Each row has a class, written after it, and each block has its own classes.
[  29,   18,   95,   38,  -29,  -18,   19,   44,   11,  186,  -10,  111,
    8,   23,  -70,  -42,  -30,   26,   23,  -23,   87, -166,   -9,   35,
  -58,  -27,  100,  146,   32,   62,  -86,   55,   34,   54] | <96>
[  16,  -11, -104,   82,  131,   29,  -14,  -46, -132,  -86,  -45,    1,
   -3,    5,  213,  130,  -18,  154,   49,  -35,   87,  141, -200,  -24,
   38,  251,  -11,    8,  -10,  -51,  -85,   78,  -37,  125] | <12>
[  31,  -33,  -61,   97,   51,  -71,   61,   -4,   10,  -39,   -6,   13,
  -10,  -19,   22,  -38,   17,  105,   17,  -64,   41,  -43, -150,   45,
  -56,   35,   14,   96,    7,   15,  -57,   27,   -9,  126] | <12>
[  53,   16,  -19,   66,  247,  -21, -107,  -29,   -6,   71,  -89,   69,
  -18,  -28,  -52,   85,  -41,   57,    7,  -26,   53,  -43,  -84,   25,
   76,  -54,   54,   93,    6,   -4,  -88,   60,   13,  140] | <12>
[ -79,  -10,  -27,   89,  145,   33,   22,  -37,  -22,  116, -102,   12,
  -27,   -3, -118,   53,  -89,   73,   19,    0,  101,   -1,  -66,  -55,
   86,   69,   78,   87,   -2,  -18, -108,   84,   -6,  131] | <12>
[-165,   41,    1,  -11, -300,    3,  -67,   82,   73,  430,  144,  111,
   35,    0,   80,   66,  -13,  120,  -40,   42,  212,  -10,  -71,   52,
 -286,  -66,  -32,  -33, -100,   28,  -95,  184,  102,  -55] | <96>
[-117,   24,  102,  -77, -323,  -78,   21,  150,   53,   91,    4,   78,
  -34,  149,  -88, -139,  -18,   36,   40,    8,  153,    1,   69,  -16,
 -296,   -6,   18,   80,   91,   63,    2,   38,   -1, -128] | <96>
[ -26,  -10,  -29,   95,   30,   -5,   25,  -34,  106,  233,  -29,   -9,
   21,  -79, -281,  -34,  -34,   30,   -5,    1,   -4,  -90,   27,  -18,
  -14,   -5,   77,  139,  -32,   64,  -75,   69,    9,   93] | <12>
[  91,   33,    0,   73,  430, -113,   77,  -35,   30,   -5,  -86,   16,
  -40,   59,  -87,   40,  -87,   80,   63,  -36,   33,  109,  -36,   25,
  120, -261,   84,  239,   83,  -35,  -50,   61,   39,  157] | <12>
[  -6,    9,   15,  -58, -136,   18,  -56,   11,  -75,  -25,   37,  105,
 -146,   22,  -63,   37,  100,   34,   16,  -42,  -34, -202,   62,   92,
 -191,  210,  -41,  -35,   43,  135,  -38,  -26, -110,  -20] | <96>
[  -7,    7,  197, -116, -225,   52,   66,   75,  -10,   67,  -12,   38,
  109,   32,  189, -210,  -41, -100,   44,   -2,  -10, -390,   49,  -53,
  127,  168,   89,  137,   35,   99,  -32,   -7,   78,  -35] | <96>
[  62,   17,   38,  -36,  -71,    3,  -23,   -5,   10,   26,   81,   55,
   90,  -19,  176,  -10,   55,  -23, -100,  -61,   -2, -151,  -52,  133,
  -12,  -69,  -36,  -90,  -52,    5,    5,  -79,   34,  -40] | <96>
[ -22,   17,   -4,   93, -118,  -40,   39,   24,   37,  221,   16,   89,
   37,  -16,   87,    4,  -61,   98,   33,  -10,  190, -128, -239,  -26,
  -98,   33,   52,  118,  -26,   43, -132,  143,   45,  134] | <12>
[ -67,  -54,   94,  -97, -220,  193,  -67,   30, -127,  353,   -3,   54,
   52,   30,   78,   10,    5,   -5,   27,   31,   35,  -52,  146,  -55,
  129,  187,   52,  -81,  -35,   67,  -60,   24,   19,  -47] | <96>
[  42,   30,   63,  -66,   27,  -43,  -37,   21,    2,   59,   67,  104,
   -2,  -70,   44,  -26,   77,  -30,  -81,  -44,  -84, -366,   34,  124,
   18,  -85,    6,   19,   35,  100,    5,  -13,   65,  -29] | <96>

A new block, with new classes.
[-147,  263,   45,  -81,   44,  -84,    8, -573,  -14,   66,  -41,  158,
   22,   84,   54, -469,  -51,  195, -157, -202,   25, -118,   -6,  -64,
   11, -201,  104,  257, -100,  287, -104,  145,   96,  -31] | <103>
[-206,  139,  302,  -43,  100, -179,   15, -372,  -63,   97,  -98,  456,
   72,  107,  -42, -390, -137,  347,  -93,  -27,  -25, -106,   39, -196,
  -48, -310,  156,  306, -114,  252, -213,  183,  128,  -64] | <103>
[ -67,  130,  115,  -42,   83,   69,   55,  -59,  -12,    7,   12,   51,
  -24,   43, -219, -302,  -16,   97, -422,   73,   53, -219,   62,   31,
  -13,  -57, -127,  -33, -116,  169,  -64,  -13, -130, -120] | <115>
[ -74,  158, -130, -169,   76,  -32,   61, -173, -105,   75,   58,  289,
  182,   63,   56,  -91, -200,  -99,  216,  128,   90,   -2,  -28,   -8,
   -7,  -34,  202,  139, -118,  -77, -746,   60,  705,  -12] | <103>
[-182,  195,  392,   11,   70, -108,  -18, -548, -101,   44,  -46,  275,
   46,   63,   -2, -502, -108,  363, -431,   20,   25, -163,   86,  -39,
   85, -429,  -41,  318, -147,  444,  140,  136, -338, -195] | <115>
[-136,  213,  221,  -40,   59,  -59,    7, -342, -118,  115,  -39,  341,
   34,   75,  -70, -504,  -82,  255, -174, -209,  -32, -106,   45,   -4,
  -45, -204,   63,  262, -164,  232, -212,  144,   33,  -14] | <103>
[ -98,  153,  371, -253,   64,  -77,    4, -391,  -29,   -3,  -20,  337,
   12,  117,   -5, -300, -188,  118, -113,   79,   43, -158,  -41,  -32,
  -17, -369,  120,  192, -113,  108, -441,  364,  379,  -46] | <103>
[ -76,   55,  126,   76,   93,  -49,   12, -402, -105,   74,  -24,  160,
 -151,   29,  -12, -300,  -43,  298, -582,   78,   -1, -310,  155,   11,
   12, -296,  -80,  188,  -34,  355,  125,  138, -270, -119] | <115>
[-148,  320,  337,  -72,  -11,  -55,  -10, -477,  -44,   83,  -89,  388,
   85,  108,   30, -595,  -51,  270, -314, -155,   52, -172,   51,  -21,
  -64, -315,   95,  253, -238,  291, -225,  107,   -4,   33] | <103>
[ -66,  246,   47, -112,   34,  -44,   91, -412,  -30,   91,   19,  243,
    4,   72,  -10, -372,  -93,    8,  -42,    1,   26, -134,   -6,    3,
  -67, -165,   94,  228, -207,   96, -471,   91,  418,  -70] | <103>
[   6,  424,  227, -110,   73,  -27,   70, -535,  -94,  113,  -28,  232,
   -5,  170,  -36, -531, -170,  140, -141, -108,  -17,  -29,   -3,  -32,
    0, -236,  141,  243, -313,  309, -515,  155,  391,  -65] | <103>
[-189,  272,   55,  -75,   46,  -88,    4, -578,  -86,  126,  -36,  374,
  128,  215,   23, -426,  -74,  201, -269,  -28,   68, -268,  -27,   29,
   18, -173,  149,  288, -176,  410, -281,  233,  198,   18] | <103>
[  46,  204,  -78,  -84,  132,   43,   29, -438, -136,   61,   27,  158,
  200,   48,   69, -346, -228,  115, -505,  395,  117, -338,  129,   69,
   76, -204,   21,  196,  -29,  246, -248,   79,  336, -213] | <115>
[-122,  179,  142,  -55,  203, -131,  -11, -349,  -60,   68,   -3,  322,
  -43,   85,    2, -259, -198,  194, -288,  190,   76, -329,  107,    5,
 -159, -242,  -51,  275,   12,  113, -251,  206,  225, -252] | <115>
[ -37,   86,   43,  -94,  185,  -21,  -17,    8,  -42,   47,   25,  320,
  -81,   32,   15,   12, -193,  113, -148,  337,  144, -113,  181,   28,
   63, -147,   16,  186,  -27,  -45, -239,  112,  199, -193] | <115>
[-199,  185,  353,  -16,   26,   81,  -21, -514,   13,   80,  -68,  309,
   60,   68,  -18, -486,   29,  302, -147, -298,   53,  -47,  -95,  -35,
 -182, -239,   41,  229, -330,  381, -150,   30, -152,   84] | <103>
[-153,  219,  149,  -62,    0, -122,   18, -433,  -73,   62,  -48,  196,
   25, -184,  -16, -387,  -52,   92, -241,  -53,  -20, -226,   41,    3,
  -48, -238,    4,  232, -130,  176, -231,  191,  308,  -15] | <103>
[ -77,  248,   14, -120,   53,  -43,   23, -265,  -42,   58,   64,  209,
   18,    4,   39, -293, -195,  -60,  -95,  148,  -49, -226,   29,    5,
   27, -205,   87,  216,  -96,   77, -442,  113,  461, -109] | <103>
[-148,   92,  299,   30,  137,  -28,   25, -124, -136,   98, -207,  354,
  -62,   70,   70,  -27, -211,  209, -127,  124,  -49, -257,  188,  -61,
   46, -267,   37,  321,  -30,   -6, -158,  171,  130, -239] | <115>
[ -13,   -4,   -7, -111, -155,   39,  -51, -199,  -11,   -2,   30,  142,
   19,  -71,   22, -159, -126,   63, -267,  354,  120, -174,  102,  -14,
   46, -119,   13,   34,   18,  112, -353,  104,  218, -181] | <115>

Next block, with new classes.
[  -6,   41,  -39,  -82,  166, -114, -116,  -46,  -21,  -13,  -76,   82,
   30, -215,   23,   -6, -172,  114,   35,  -22,   78, -109, -138,   -6,
  -41, -125, -139,   -1,  165,   77,  -87, -357,   37,   59] | <44>
[ -36,   24, -109,  198,  -54,  310,   32,    9,  103,   -5,  100,   65,
   96, -138,   37,  -24,   91,   16,  143,  -92, -899,   80, -228, -148,
   34,  108,  161,   42,  -29,  154,  170,  199,    4,   14] | <94>
[  45,   34,  -49,  116, -215,  446,  147,  148,   -5,  -40,  191,   41,
   63,  -19,   13,    8,  125,   -3,   81,  -21, -899,   46, -201,  -66,
  -93,  161,   37,   28,  -58,   60,  214,  273, -386,  -30] | <94>
[  23,  -16,   49,  131, -188,  271,   55,   51,  -87,   37,  -36,  -97,
  116,  335,   28,  212,  119, -235,   60,   60, -151,  141,  143,   17,
 -255,  181,  128,  -43, -247,   83,  215,  475,   75,   86] | <94>
[ -39, -127,   39,    3,  -43,   48,  -49,   -3,  -67,   17,   71,   92,
  184,  -71,  -63,    4,   54,   20,  -32,   18, -612,  102,  -55,  -42,
 -251,   62,   43,  200, -180,  -34,  -49,  212,  108,   -3] | <94>
[ -44,   49, -106,   78,   78,   -5,   44,  -38,   76,  -27,  -56,   48,
  -75,  -64,  292,   40,   16,  130,  -26,  -72,  150,  -72,  -68,   20,
  130,   26,  129, -137,  195,  -50,  106, -268,    0, -175] | <44>
[ 220,  -26,  -59,   96,  -88,  205,   83,  -29,    6,   23,  -82,   -1,
   92,  -31,   27,   -4,  184,   -7,   79,  -37, -758,   18, -149,  -62,
  -53,  160,  -12,   11, -128,  120,  172,  347,   14,  249] | <94>
[ -33,   31,   -1,   33,    1,  -93,  -51,  -10,  -21,   48,   70,  107,
 -195,  -89,  -36,  -31, -123,   87,  -76, -145,  127,  -40,  -19,  -14,
  130,  -34,  -87,  -61,   95,  188,   25, -216,   22,   -8] | <44>
[ -54,  -28, -105,   78,  157,   15,  -73,  -78,   78,  -51,   47,    4,
  236,  -96,    8,   33,  -15,  -97,   44,  -45, -512,   -1,  -58,  -83,
   -1,   -5,  -77,   88,  177,  -37,  115,  -12,   12,  -82] | <85>
[ -23,  -13,   57,  -62,  -69,  174,  -67,  -36,   39,   46,   59,   24,
   34,   38,  -35,  -42,   51,  -56,   25,  -61, -165,  -42,  -49,    8,
   65,  -11,  -43,  -54,   99,   72,  190,  512,   -4,    0] | <85>
[ -13,   94,  -95,  186,  -79,  319,  144, -148,   34,   14,   73,   83,
  103,  -22,   28,  -86,   92,   79,  110,  -59, -899,   32, -216, -127,
  -15,  308,  200,  -32,   44,  129,  275,  264,   82,  -26] | <94>
[   3,   14,   62,  -90,   67, -170,  -78,  -10,   55,  -30,  -50,   41,
  -74,  -69, -293,   11,  -88,   38,   -6,  -93,  327,  -68,    1,   22,
  120,  -89,  -24,   26,   67,   67,  -33, -210,  -37,   -9] | <44>
[ -59,  -25,   15,   18,   34,   10,  -83, -114,  -98,   79,   57,  118,
   24, -137,    5,  -76,   26,  468,   70,  -32, -380,  -60, -141,  -51,
   -2,    4, -119,   42,  -20,   44,  127,  -65,   17,   23] | <85>
[ -15,  -67,  142,  -86,  -15,  153,  -27,   -7,  -77,   49,   34,    1,
  -15,  184,  -77,   21,   47, -118,   57,   76,   67,    0,  100,  390,
   86,   32,  -28,   97,  -25,   28,  212,  170,  209,    0] | <85>
[  -2,   16,   87,  111,  -52,  248,   65,   24,  -38,    7,   58,   23,
  164,   80,   28,  -67,   72,  -63,  139,  -67, -743,   59, -102,  -46,
 -130,  157,   58,  271, -146,   83,   98,  222,   61,   42] | <94>
[ -80,  -22,  -76,  -24,  178, -224, -199,  -51,   -8,   63,   23,   64,
  121, -283,   34,  163, -188,  223,   19,  -57,  -29, -119,  -38,   64,
 -131, -106, -105,  -54,  265,   -7,  -86, -329,   -3,   12] | <44>
[-146,  -43,  -71,  -23,   94,  -61,  -86,  -21,   43,  -37,  -60,   43,
   -9, -239,   51,   26, -114,  159,   -7,  -26, -143, -111,  -80,  -58,
  -11,  -42, -116,  -24,  183,   -7,  -35, -356,  -15,  -52] | <44>
[ 132,   30,  -61,   56,   17,  126,  139,  -25,  190,   61,  -12,  124,
 -155,  -38,   -2,   12,  -24,  218,  105, -145, -321, -163, -199,  -68,
  166,  139, -152, -285,  370,  206,  226, -358,  -14,  -73] | <44>
[  -4,   19, -132,   50,  180,  -29,  -57, -110,  -32,  100,  -80,   97,
  -58, -356,   73,  -25, -124,  232,   76,   44, -265, -129, -259, -146,
  120,   33, -434,  -54,  259,  122,   44, -431,   -9,  -79] | <44>
[ -31,   -3,  -14,  -83,  -26, -123, -104,   13,  -55,    6,  -26,  -71,
  -51,  -56,   10,   39, -132,  -24,  -83,   80,  406, -104,   61,   23,
  381,  -17, -102,  -46,   59,   33,  -27, -199,  682,   57] | <44>
[  66,    4,   98, -280,  -76, -106,  -60,  -58,  -15,   46,  -55, -109,
  -53,   50,    3,   -8,  -95, -179,  -17,   59,  695,   50,   94,  141,
  100,  -68,  -70,  -29, -167,  -28, -117,  -34,  106, -199] | <44>
[  33,   -6,  304, -104,  -11, -142,  -96,   -4, -124,   17, -221,  -61,
  -28,    4,   50,   43, -135,  -57,  -93,   17,  448,  -41,   71,  184,
  205,  -60,   18,   33,  -14,  -27,  -83,  -37,   27,   74] | <44>
[ -35,  329,   74,  223,  -16,  292,  167, -150,   78,   65,  -51,  104,
 -110,    5,   -7,  -93,  136,  154,  156, -125, -593, -124, -123, -150,
  201,  191,  -15, -149,  230,  -97,  493,   41,  -16,  -33] | <85>
[ -29,  -56,   56,  147,  -59,  261,  153,  -45,   55,   67,  -82,  -33,
 -184,   23,   23,  -63,   97,  -70,   87,  -31, -419,  -24, -261,  -82,
  117,  112,    4,  -92,  146,   93,  381,   43,  -73,  -29] | <85>
[   4,  -35,   65,  -22,   23,  -43,  -85,    0, -127,  -87,   -2,  186,
  196, -161,   28,   15,  -11,  -45,   -4,    1, -163,  -38,  -42,   53,
 -224,   19,   35,  134, -152,  -45,  -56,  -20,   47,   29] | <85>
[ -29,   17, -138,  216,  -94,  149,   86,  -55,   74,  -16,  -10,    5,
  202, -278,  -19,  -25,   67,  200,  141, -264, -899,   -8, -232, -235,
 -163,  134,   -7,   41,   55,  156,  237,    1,   52, -128] | <94>
[   4, -120,   49, -110,    5,  -49, -169,  -23,  -91,   26,    8,   11,
  145,  133,    2,  -56,  -35, -134,  -22,   28,  112,   68,  -81,  126,
  -91,  -56,   17,  176, -162,  -44,   41,  175,  101,   90] | <85>
[   9, -122,  -13,  130, -198,  341,   52,   26, -110,  203,  128,    9,
   86,  158,    9,  -40,  150,  -68,   40,  -83, -647,  169,  -68,  -10,
 -103,  199,   63,   38, -140,  113,  150,  338,   55,   52] | <94>
[ 126,   45,   71,  -92,   36, -145, -121,  -42,  -18,  -20, -132,  -35,
  -77,  120,  -35,   18,  -51,  -24, -187,    0,  415, -155,  102,   31,
   23, -122,  -38,   24,    5,  -66, -148, -155,   52,   20] | <44>
[  53, -257,   24, -127,   20, -203, -153,    9, -196,  -50,    0, -134,
  308,   64,    7,  -49, -116, -222,  -85,   16,  355,   23,  138,  143,
 -264,  -75,  116,  224, -261,   13, -157,   98,  180,  227] | <85>
